After every row comes one of two labels: whether the row has a hidden trait. Each part has its own trait and labels.
(in the rows, 128 means zero)
[129 131 140 112 127 107 119 113 128 137 141  95 138 125 140 116 147 125
 130 165 114 140 136 127 123 111 136 131 124 127 129 106 128 133 129 133
 126  90 130 131 149 129 148 138 132 133 124 118 127 174 129 115 114 124
 133 120 118 137 100 107 134 142 120  97] : <75>
[125 124 144 116 132 131 125 125 128 138 140 119 137 131 151 115 154 126
 132 133 118 142 131 132 120 127 131 133 124 125 129 103 129 126 125 130
 129 115 129 127 133 129 128 133 111 116 129 112 127 155 126 124 115 130
 129 138 118 121 123 121 132 140 130 106] : <75>
[134 125 134 118 127 133 135 123 131 128 126 123 135 125 142 117 161 135
 125  97 126 129 135 134 130 255 126 139 128 129 134  64 111 119 124 126
 121 140 129 137 102 126 122 127  97 109 118  79 131 143 124 137 103 136
 142 135 117 118 152 125 128 144 132 110] : <77>
[138 126 131 118 125 140 137 125 131 128 116 131 137 125 136 121 162 140
 124  77 132 119 136 135 136 255 124 138 131 132 137  46 101 117 125 124
 119 153 130 144  87 125 118 123  91 105 105  77 133 132 124 141 105 138
 143 136 117 115 168 128 126 148 134 114] : <77>
[115 129 147 118 136 113 115 124 125 142 155 107 123 132 146 121 108 111
 138 194 107 157 124 121 114   1 142 115 118 120 122 197 160 140 127 136
 141  80 128 111 190 133 145 138 161 154 158 156 120 156 131 104 139 120
 109 129 121 138  80 116 134 127 121 123] : <77>
[129 124 140 118 129 136 131 126 130 130 129 122 137 128 148 116 163 128
 129 106 119 139 133 134 125 181 124 137 127 128 131  73 117 122 124 127
 124 133 130 134 108 128 124 128  99 114 124  86 128 139 123 134 112 133
 138 138 115 120 134 123 129 143 131 113] : <75>
[130 130 138 111 127 114 121 113 129 137 142 103 137 126 139 116 155 126
 130 153 116 144 137 129 121 133 134 131 123 126 130  72 126 132 128 133
 125 113 130 132 129 129 143 136 131 128 122 116 127 173 127 120 113 126
 135 124 119 134 112 111 133 143 122  96] : <75>
[133 125 132 114 127 132 132 122 130 131 124 122 139 126 142 118 165 138
 125 105 125 128 135 133 129 237 122 137 129 130 133  53 111 120 124 127
 121 137 130 137 107 127 123 127 100 108 112  87 131 142 124 136 107 136
 141 134 116 120 145 122 128 144 130 108] : <77>
[122 127 147 117 133 126 121 126 127 138 144 109 135 131 149 118 150 121
 134 157 116 142 127 128 117   1 136 131 122 124 126 123 137 131 125 133
 133 102 129 124 151 130 133 135 122 134 143 133 125 155 127 118 120 125
 122 134 124 127 108 122 135 137 126 114] : <75>

New part:
[145 144 122 135 134 111 128 114 139  77 103 146  60 139 142 129 123  76
  58 114  99 140 138] : q164
[130 119 143 129 134 110 153 116 152  17 109 122  72 124 140  67 104  77
  16  73  70 123 130] : q309
[101 139 177 153 128 118  96 125 182  86 115 120 173 145 128 102  75 156
  21 127  93  96  36] : q309
[125  96  92  97 174 127 103  90 107 114 146 130 183 123 121 207 137 131
 141 118 121 120 213] : q164
[130 126 133 144  48 136 133 153 147 166 113 117  61 200 149 111 112  99
  62 156 147 141  97] : q309
[107 114 145 141  78 122 118 144 161 154 125  90 114 183 142  78 108 129
  23 124 107  87  89] : q309
[123 158 155 157 118 117 134 143 179  62  96 132  68 163 146  52  83  89
  41  93  92 117  90] : q309
[106  27  85 130 121 103  89 105 118 211 171  86 222 140 128 141 146 167
  73 128 103  69 159] : q309
[115 148 176 143  88 143 154 171 155 157 124 152  51 155 143  78  91 149
 127 142 136 142  83] : q164
[111  95 114 106 162 115 112 102 114 120 149 121 162 112 124 163 131 153
  93 106  94  99 181] : q309
[104 124 131 101 198 117 113  97 118  99 146 155 166  90 116 156 120 145
 156 101 111 130 189] : q164
[ 96  78 133 147 130 111 101 127 149 175 149 117 162 155 130  78 102 164
  83 111 105  97 114] : q309
[139 125 127 120  97 152 128 141 117 180 137 136 129 148 130 174 130 151
 144 196 148 131 150] : q164
[100 130 150 127 143 126 113 129 140 119 135 127 129 153 125  99  83 159
 108 119 102 105 146] : q309
[146 154 131 129  89 154 145 155 126 165 122 138 104 151 138 171 125 122
 136 180 154 139 131] : q164
[157 153 122 150  58 135 144 150 140 154 103 130  53 182 147 145 125  76
  83 174 154 156  91] : q164
[133 118 114 101 156 132 113 104 109 111 132 134 129 144 127 194 127 123
 113 139 121 133 196] : q164
[103 103 144 110 160 122 104 114 125 146 155 128 182 132 119 140 103 190
 123 150 111 102 156] : q164
[120 128 119 122 175 118 125 111 129  97 134 141 159  94 124 146 122 138
 121  98  89 104 163] : q309
[114 125 134 142 142 109 113 120 151 102 123 135 112 148 134  89  94 120
  81 107  95 116 130] : q309
[137 112  91 135 101 119 133 124 123 145 126 119 117 126 135 125 153  96
  80 119 109 106 145] : q309
[139 145 113 146 157 121 152 129 146  89 116 165 107 100 136 117 122  94
 143 100 107 131 149] : q309
[ 90  87 144 133 132 118 101 129 141 173 150 118 142 171 126  92  91 186
  98 135 112 102 117] : q164
[115 126 124 118 177 109 140 110 129  66 127 148  93  99 131 101 115 109
 114  69  80 122 180] : q309
[125 159 142 136 167 134 140 133 146  84 120 162 138 104 124 121  99 147
 156 122 107 121 126] : q309
[171 143  83 129 145 120 121  97 128  65  91 164  93 131 129 153 137  40
 100 114 112 161 155] : q309

Part 3:
[135 140 173 129 133 111 126 139 134  72 150 138 103 133 101 120] : D
[112 111 126 129 125 137 104 122 125 157 100 114 153 124 139 131] : V
[151 138 191 137 132 110 113 134 135  55 151 105 117 130 109 119] : D
[122 135  96 123 128 125 143 131 131 112 138 128 121 128 124 125] : D
[137 141 158 128 129 125 168 144 122 124 133 149 118 129 122 125] : D
[118 123  65 129 128 127 129 123 119 162 135 129 129 126 132 123] : D
[117 129 127 128 127 128 130 130 128 128 132 130 124 128 125 129] : D
[153 129 181 123 131 112 108 135 130 108 109 126 116 133 112 117] : D
[106 128 158 129 129 120 112 125 131 120 152 131 109 128 126 116] : D
[146 140 160 128 130 119 138 137 136  81 136 131 116 135 111 125] : D
[ 34 125 123 133 125 133 106  95 126 185 188 148 102 125 149  99] : D
[128 120 164 129 127 119  83 105 135 124 164 142 123 127 121 113] : D
[144 132 163 137 130 118 115 126 142 109 147 106 127 122 117 122] : D
[132 128 139 129 128 127 115 124 129 133 138 131 127 128 132 125] : D
[134 119 181 128 127 126  75 114 134 146 143 123 139 124 123 123] : V
[128 129 122 130 130 124 106 120 129 138 149 144 136 132 127 119] : D
[133 122 151 130 127 127  77 116 130 136 135 119 169 125 133 140] : D
[122 124 146 130 127 128  97 114 130 141 141 130 135 127 130 126] : D
[147 124 253 137 129 115  35 109 137 102 168 113 137 124 125 116] : V
[142 145 115 124 130 123 161 155 129  70 118 112 107 128 111 134] : V
[166 161 203 127 135 115 199 169 141  25 129 121  96 132  92 133] : V
[130 136 175 127 129 124 147 141 128  90 120 125 116 127 114 129] : V
[152 130 135 119 129 126 159 134 119 114 108 126 125 128 138 126] : D
[143 162 166 114 124 120 231 153 118 108 179 126 116 143 110 105] : V
[ 86 178  82 114 129 106 230 160 125  51 147 122  55 146  90 100] : V
[122 129 208 126 130 117  94 107 136 122 151 127 117 132 126 110] : D
[138 135  67 119 133 132 151 139 119 130 132 143 143 136 137 125] : D
[164 133 107 121 132 124 125 129 125 100 128 149 128 128 119 124] : D
[125 130 121 127 126 122 138 132 135 111 142 116 117 128 126 128] : V
[153 132 195 131 130 109  82 120 143  79 156 115 128 126 109 121] : V
[151 138 174 131 131 107 155 135 134  70 200 143  65 131 110 121] : D
[157 127 183 129 130 113  57 123 146 100 153 109 124 122 117 119] : V
[140 113 121 123 129 134  85 125 124 141  81 127 184 133 128 122] : V
[163 117 148 130 129 122  60 112 131 121 129 112 136 123 135 124] : V
[148 136 255 147 131 108 105 129 135  99 127 127 153 115 125 132] : V
[161 136 125 130 136 111 113 128 138  98 129 144 141 138 127 118] : D
[190 145 196 127 133 116 131 147 134  60 145 123 138 133 119 122] : V
[151 129 180 129 131 111  75 121 144  64 154 109 123 123 113 120] : V
[238 115 145 122 139 116  86 125 127  91 152 128 125 135 119 119] : V
[157 124 255 144 130 118  27 106 152 119 188 100 115 115 104 103] : V
[238 137 186 129 139 130 112 130 128  98 143 125 120 131 147 152] : V
[100  89 154 129 123 143 121 105 129 189  73 101 143 118 174 151] : V
[157 127 163 130 130 118  41 119 129 114 148 131 200 128 125 153] : V
